Below are the code and all the weights of a small trained network. Each question names an input and a class and asks about switching units off, where a switched-off unit gives its printed mean instead of its output.

import numpy as np


def w(rows, s, z=0):
    codes = np.array(rows[::2]) - 128.0
    scale = np.full(codes.shape[1], s)
    scale[-1] = z or s
    return codes * scale


def norm(h):
    return h / np.sqrt((h * h).mean(-1, keepdims=True) + 1e-5)


def f(y):
    return np.maximum(y, 0)


def log_softmax(a):
    a = a - a.max(-1, keepdims=True)
    return a - np.log(np.exp(a).sum(-1, keepdims=True))


def net(x, mask):
    res = np.array(x, float).reshape(1, 6) / 4 @ E
    u = 0
    for l in range(2):
        y = f(norm(res) @ A[l][:, :-1].T + A[l][:, -1])
        res = res + np.where(mask[u : u + 12], y, B[l][:, -1]) @ B[l][:, :-1]
        u += 12
    return log_softmax(norm(res)[-1] @ U[:, :-1].T + U[:, -1])


A, B = {}, {}
E = w([
[143,112,114,112,122,108,144,135,144],'x0',
[137,120,130,126,120,124,130,130,137],'x1',
[91,123,104,162,114,215,204,193,104],'x2',
[18,255,98,176,68,91,127,115,156],'x3',
[89,69,111,175,222,94,103,151,194],'x4',
[110,139,131,117,161,105,144,130,100],'x5',
],0.0095)
A[0] = w([
[119,120,127,192,239,152,156,95,254,171],'0.n0',
[193,69,150,80,182,145,83,60,100,211],'0.n1',
[145,159,85,68,77,217,146,135,76,94],'0.n2',
[161,88,104,148,173,146,109,98,135,30],'0.n3',
[161,62,149,110,159,208,151,217,81,136],'0.n4',
[119,154,170,117,131,102,118,51,152,145],'0.n5',
[100,137,109,178,108,163,177,201,122,53],'0.n6',
[126,169,168,55,57,129,145,61,127,252],'0.n7',
[87,189,119,160,124,92,79,75,171,142],'0.n8',
[102,177,113,143,138,154,115,132,118,117],'0.n9',
[196,96,150,88,164,148,35,92,83,158],'0.n10',
[99,119,77,163,103,145,173,159,118,28],'0.n11',
],0.0086,0.0036)
B[0] = w([
[41,116,142,140,217,123,48,142,128,232],'0.n0',
[98,240,113,217,155,134,216,180,192,250],'0.n1',
[135,123,235,89,145,63,150,69,150,197],'0.n2',
[121,84,102,162,150,124,107,180,119,163],'0.n3',
[51,70,145,111,56,133,58,2,49,254],'0.n4',
[136,102,89,84,71,155,62,168,117,183],'0.n5',
[215,120,160,202,195,129,181,199,150,182],'0.n6',
[188,149,52,103,108,160,69,183,32,229],'0.n7',
[165,91,142,63,141,51,111,101,163,222],'0.n8',
[226,117,108,100,161,135,169,155,156,163],'0.n9',
[136,188,134,172,146,142,235,159,148,222],'0.n10',
[163,149,145,160,156,155,162,157,178,161],'0.n11',
],0.0071,0.0085)
A[1] = w([
[85,117,99,19,114,57,23,39,158,228],'1.n0',
[111,127,145,111,30,101,221,44,35,30],'1.n1',
[255,225,82,94,113,120,194,123,99,162],'1.n2',
[184,160,149,111,92,134,241,93,74,186],'1.n3',
[88,133,115,176,158,73,108,138,219,63],'1.n4',
[151,180,171,178,179,133,158,56,129,220],'1.n5',
[158,170,164,129,97,196,199,134,120,109],'1.n6',
[58,78,103,176,166,123,92,152,154,153],'1.n7',
[87,22,136,99,123,201,88,42,43,212],'1.n8',
[118,134,168,137,87,129,139,214,95,13],'1.n9',
[72,89,116,249,185,137,168,157,152,2],'1.n10',
[193,150,150,130,92,173,214,128,149,88],'1.n11',
],0.0081,0.0014)
B[1] = w([
[124,87,186,127,87,149,112,61,104,228],'1.n0',
[120,110,156,121,154,81,102,117,194,211],'1.n1',
[107,139,68,148,121,188,125,151,81,254],'1.n2',
[112,87,131,198,145,88,95,68,192,227],'1.n3',
[119,127,197,142,136,132,188,128,188,216],'1.n4',
[160,126,141,152,118,119,85,177,133,195],'1.n5',
[91,137,90,148,179,83,152,79,161,199],'1.n6',
[190,134,106,135,112,142,184,120,82,224],'1.n7',
[81,50,163,3,108,170,158,89,109,212],'1.n8',
[151,168,115,146,162,111,119,163,142,150],'1.n9',
[172,158,111,43,47,136,105,206,111,252],'1.n10',
[87,144,91,172,186,86,115,65,119,195],'1.n11',
],0.011,0.0085)
U = w([
[136,186,29,239,169,112,134,111,140,211],'0',
[110,75,195,127,139,100,117,53,165,251],'1',
[179,161,159,153,159,136,186,254,180,108],'2',
[124,67,122,56,115,189,162,178,80,2],'3',
[162,171,90,97,50,147,56,117,58,36],'4',
],0.017,0.002)

Each question gives the input, the list of numbers given to net, and the class t.
The units are the neurons (one row each of A and B). Each row of codes is followed by its name. A weight is (code - 128) times the scale printed after its matrix; where a second scale follows, it is the last column's (A, B and U).
mask holds one flag per neuron, layer by layer. A switched-off neuron (its flag False) gives its mean, the last column of its row in B, instead of its output. The means were averaged over made-up inputs and are rounded, as every weight is.
A unit's drop is (log p(t) with every unit on - log p(t) with that unit switched off) / (log p(t) with every unit on - log p(t) with every unit switched off).
The circuit of an input: a set's keep is (log p(t) with only the set's units on - log p(t) with every unit switched off) / (log p(t) with every unit on - log p(t) with every unit switched off). Starting from the 12 units with the biggest drops (on a tie, the unit counted first), units are removed one at a time, each time the one whose removal leaves the highest keep (on an exact tie, the one counted first), for as long as the keep stays at least 0.8.
units of the circuit, in order: the units of the circuit, biggest drop first
most important unit: the unit with the biggest drop
k most important neurons: the k neurons with the biggest drops, biggest first
k most important neurons of layer l: the k neurons of layer l with the biggest drops, biggest first
drop of u: that unit's drop, to one decimal
input [1,6,0,-7,-5,0], class 0: most important unit -> 0.n1
input [7,5,7,0,4,-5], class 3: 3 most important neurons -> [0.n1 0.n4 0.n10]
input [3,7,-7,0,-3,-3], class 0: 3 most important neurons -> [0.n10 0.n1 0.n4]
input [-7,4,-5,5,0,-7], class 4: 3 most important neurons of layer 0 -> [0.n7 0.n4 0.n0]
input [1,-1,0,-4,1,5], class 2: 2 most important neurons -> [0.n1 0.n10]
input [7,-1,-2,5,0,-5], class 4: 2 most important neurons of layer 0 -> [0.n7 0.n4]
input [-2,-4,0,3,0,-2], class 4: 4 most important neurons of layer 0 -> [0.n1 0.n10 0.n8 0.n4]
input [-8,8,-1,5,0,8], class 4: 2 most important neurons -> [0.n4 0.n0]
input [-2,-7,-8,4,0,3], class 4: 2 most important neurons -> [0.n7 0.n0]
input [0,-2,0,-5,2,-2], class 2: 2 most important neurons -> [0.n1 0.n10]
input [-4,-6,1,0,3,2], class 3: 2 most important neurons -> [0.n1 0.n10]
input [1,8,1,-3,7,-6], class 3: 4 most important neurons of layer 0 -> [0.n4 0.n6 0.n0 0.n11]
input [8,-3,2,-5,8,5], class 3: 2 most important neurons of layer 0 -> [0.n4 0.n6]
input [2,8,-3,1,-3,-3], class 4: units of the circuit, in order -> [0.n7]
input [-8,-1,4,1,2,-2], class 2: drop of 0.n6 -> 0.8
input [8,-6,6,-7,-7,-4], class 1: drop of 0.n4 -> 0.2
input [6,7,7,-2,7,-1], class 3: drop of 0.n4 -> 0.4
